Below is a small trained network, with its code and all its weights. Each question gives an input and a target symbol and asks what happens when units are switched off, that is, made to give their printed mean instead of their output.

import numpy as np


def w(rows, s, z=0):
    codes = np.array(rows[::2]) - 128.0
    scale = np.full(codes.shape[1], s)
    scale[-1] = z or s
    return codes * scale


def f(y):
    return np.maximum(y, 0)


def softmax(a):
    e = np.exp(a - a.max(-1, keepdims=True))
    return e / e.sum(-1, keepdims=True)


def log_softmax(a):
    a = a - a.max(-1, keepdims=True)
    return a - np.log(np.exp(a).sum(-1, keepdims=True))


def net(x, mask):
    ids = ['αβδηθξτφ'.index(c) for c in x.split()]
    T = len(ids)
    res = E[ids] + P[:T]
    r = res
    for j in range(3):
        rows = slice(2 * j, 2 * j + 2)
        q, k, v = (r @ M[0][rows].T for M in (Q, K, V))
        z = softmax(np.where(np.tri(T) > 0, q @ k.T / 2**0.5, -1e9)) @ v
        o = O[0][rows]
        res = res + np.where(mask[j], z, o[:, -1]) @ o[:, :-1]
    y = f(res @ A[0][:, :-1].T + A[0][:, -1])
    res = res + np.where(mask[3:15], y, B[0][:, -1]) @ B[0][:, :-1]
    return log_softmax(res[-1] @ U[:, :-1].T + U[:, -1])


Q, K, V, O, A, B = {}, {}, {}, {}, {}, {}
E = w([
[153,83,99,136,34,193,242,26,120,159],'α',
[191,227,133,43,118,173,209,158,38,105],'β',
[253,208,206,116,149,101,94,79,153,82],'δ',
[234,47,136,104,85,99,174,85,51,40],'η',
[178,187,68,209,158,153,206,122,133,140],'θ',
[89,162,69,146,37,104,169,239,122,188],'ξ',
[134,199,244,178,56,63,119,118,136,181],'τ',
[225,143,59,74,110,211,62,125,251,123],'φ',
],0.0064)
P = w([
[151,80,77,164,92,73,131,159,111,53],'0',
[164,94,82,124,128,72,125,116,91,138],'1',
[161,153,80,144,91,101,86,81,80,140],'2',
[140,147,137,156,105,120,154,135,157,64],'3',
[141,84,173,114,167,81,200,144,157,158],'4',
[175,100,125,127,137,119,93,120,79,223],'5',
[137,140,188,186,101,210,110,161,128,82],'6',
[61,192,153,130,116,148,187,103,154,50],'7',
[109,225,87,71,123,84,105,36,94,199],'8',
[131,90,205,88,222,152,146,152,124,237],'9',
[76,85,254,137,164,217,187,161,173,99],'10',
[71,196,190,113,126,177,151,110,127,115],'11',
],0.0062)
Q[0] = w([
[116,73,158,88,214,73,178,143,156,198],'H0',
[192,136,103,148,119,155,64,116,53,244],'H0',
[201,178,164,141,78,113,212,134,129,158],'H1',
[122,123,139,87,154,82,176,115,154,154],'H1',
[186,90,121,106,171,115,99,135,54,252],'H2',
[58,67,172,81,216,74,211,154,203,103],'H2',
],0.035)
K[0] = w([
[94,211,53,120,45,113,101,53,105,69],'H0',
[102,122,197,185,107,203,149,188,164,28],'H0',
[56,155,163,113,166,192,99,135,157,185],'H1',
[96,198,102,122,114,131,139,103,155,115],'H1',
[78,180,137,171,67,169,125,140,150,2],'H2',
[115,195,22,101,110,73,79,37,81,146],'H2',
],0.034)
V[0] = w([
[140,173,78,237,205,81,141,110,172,131],'H0',
[67,178,153,137,94,47,177,154,80,191],'H0',
[102,99,199,59,63,99,42,99,197,133],'H1',
[186,129,93,105,192,174,124,89,173,93],'H1',
[82,44,98,189,115,152,175,3,108,167],'H2',
[178,139,208,161,185,40,119,73,88,60],'H2',
],0.015)
O[0] = w([
[121,249,122,49,81,112,141,150,103,66,219],'H0',
[149,156,53,119,172,17,124,67,113,190,95],'H0',
[142,91,183,48,133,54,137,131,237,210,2],'H1',
[209,127,102,141,161,218,109,136,150,51,165],'H1',
[138,114,90,55,69,188,49,105,38,221,153],'H2',
[2,107,96,56,177,176,152,59,149,78,176],'H2',
],0.0067,0.0028)
A[0] = w([
[66,141,132,113,125,41,137,133,127,187,78],'N0',
[29,150,156,145,138,75,139,123,46,160,140],'N1',
[171,34,143,78,87,60,84,133,67,77,132],'N2',
[146,39,68,133,58,100,112,174,157,92,65],'N3',
[54,112,110,83,146,114,136,131,177,81,25],'N4',
[78,45,152,77,120,111,23,147,109,96,132],'N5',
[114,86,81,137,108,115,220,116,42,129,120],'N6',
[155,116,28,135,132,143,81,184,149,67,2],'N7',
[59,95,73,160,66,113,191,220,88,133,108],'N8',
[171,110,97,166,107,52,123,143,107,131,81],'N9',
[122,124,6,84,162,95,101,76,143,142,138],'N10',
[86,140,85,152,155,88,168,198,167,93,136],'N11',
],0.011,0.0056)
B[0] = w([
[141,146,34,120,170,235,143,124,146,95,214],'N0',
[86,138,106,137,128,4,129,150,151,165,231],'N1',
[78,78,111,114,169,117,59,254,127,38,182],'N2',
[124,67,105,35,74,137,100,81,183,168,157],'N3',
[153,1,165,99,61,46,101,222,88,73,185],'N4',
[174,111,144,146,32,116,211,81,191,155,162],'N5',
[80,115,41,108,166,71,155,41,73,165,254],'N6',
[94,158,120,143,231,94,157,162,220,179,188],'N7',
[213,96,246,142,99,174,74,89,55,160,203],'N8',
[63,99,250,110,83,100,147,105,121,115,180],'N9',
[136,130,149,142,85,181,138,225,255,138,210],'N10',
[169,181,67,170,164,155,41,148,111,166,200],'N11',
],0.0087,0.0068)
U = w([
[168,95,92,118,85,158,36,155,77,184,5],'α',
[166,136,88,208,213,157,127,92,108,101,110],'β',
[101,61,124,100,172,122,110,160,82,2,37],'δ',
[102,45,132,89,92,212,218,29,120,80,140],'η',
[116,236,97,36,177,205,144,113,31,44,208],'θ',
[99,148,200,153,108,25,120,139,122,156,120],'ξ',
[112,143,94,92,119,133,149,181,199,147,94],'τ',
[198,149,217,113,132,206,111,160,168,65,252],'φ',
],0.0038,0.0033)

Each question gives the input, a string of symbols that net reads in full, and the target symbol t.
The units are the heads (2 rows each of Q, K, V and O) and the neurons (one row each of A and B). Each row of codes is followed by its name. A weight is (code - 128) times the scale printed after its matrix; where a second scale follows, it is the last column's (O, A, B and U).
mask holds one flag per unit, heads first, then neurons. A switched-off unit (its flag False) gives its mean, the last column of its rows in O or B, instead of its output. The means were averaged over made-up inputs and are rounded, as every weight is.
A unit's drop is (log p(t) with every unit on - log p(t) with that unit switched off) / (log p(t) with every unit on - log p(t) with every unit switched off).
The circuit of an input: a set's keep is (log p(t) with only the set's units on - log p(t) with every unit switched off) / (log p(t) with every unit on - log p(t) with every unit switched off). Starting from the 12 units with the biggest drops (on a tie, the unit counted first), units are removed one at a time, each time the one whose removal leaves the highest keep (on an exact tie, the one counted first), for as long as the keep stays at least 0.8.
units of the circuit, in order: the units of the circuit, biggest drop first
top k neurons: the k neurons with the biggest drops, biggest first
heads that matter: for each layer, one digit per head in row order, 1 if its drop is at least 0.15 and else 0, layers parted by /
input θ θ ξ θ δ φ β α φ τ α θ, target τ: top 4 neurons => (N10 N0 N1 N8)
input θ ξ α θ η θ δ θ δ, target δ: units of the circuit, in order => (H2 N4)
input α ξ α φ θ θ θ θ ξ η θ, target ξ: heads that matter => 101
input θ ξ ξ ξ η, target ξ: units of the circuit, in order => (N9 H2 H0)
input φ θ η δ τ φ θ, target τ: heads that matter => 101
input ξ η δ φ θ θ, target φ: heads that matter => 101
input α η θ δ θ α α θ θ η, target θ: heads that matter => 110
input ξ ξ α α φ, target α: units of the circuit, in order => (H2)
input δ φ θ, target δ: heads that matter => 101
input τ θ δ, target τ: top 2 neurons => (N10 N8)
input α β β θ η α, target θ: heads that matter => 100
input τ β η, target τ: units of the circuit, in order => (N10 H0 H2)
input θ θ φ δ φ β φ α θ θ η θ, target θ: heads that matter => 110
input φ θ φ δ φ α δ θ η φ τ, target η: units of the circuit, in order => (H2 N5 N11)
input ξ θ θ α α, target θ: heads that matter => 110
input θ θ φ θ β ξ, target θ: units of the circuit, in order => (H0)
input φ θ β δ, target θ: heads that matter => 100
input θ φ α α, target φ: units of the circuit, in order => (N6 H0 H1)
input α θ α η ξ, target α: heads that matter => 001
input φ τ φ τ δ, target φ: units of the circuit, in order => (H0 N6)
input ξ α ξ θ η α δ, target η: heads that matter => 101
input α θ α, target α: heads that matter => 001
input δ τ δ α, target τ: units of the circuit, in order => (H0 N10 H1 H2)
input η α θ ξ η ξ ξ α, target ξ: units of the circuit, in order => (H2 N9 H0)
input φ α η θ θ φ φ η τ ξ, target η: top 2 neurons => (N0 N5)
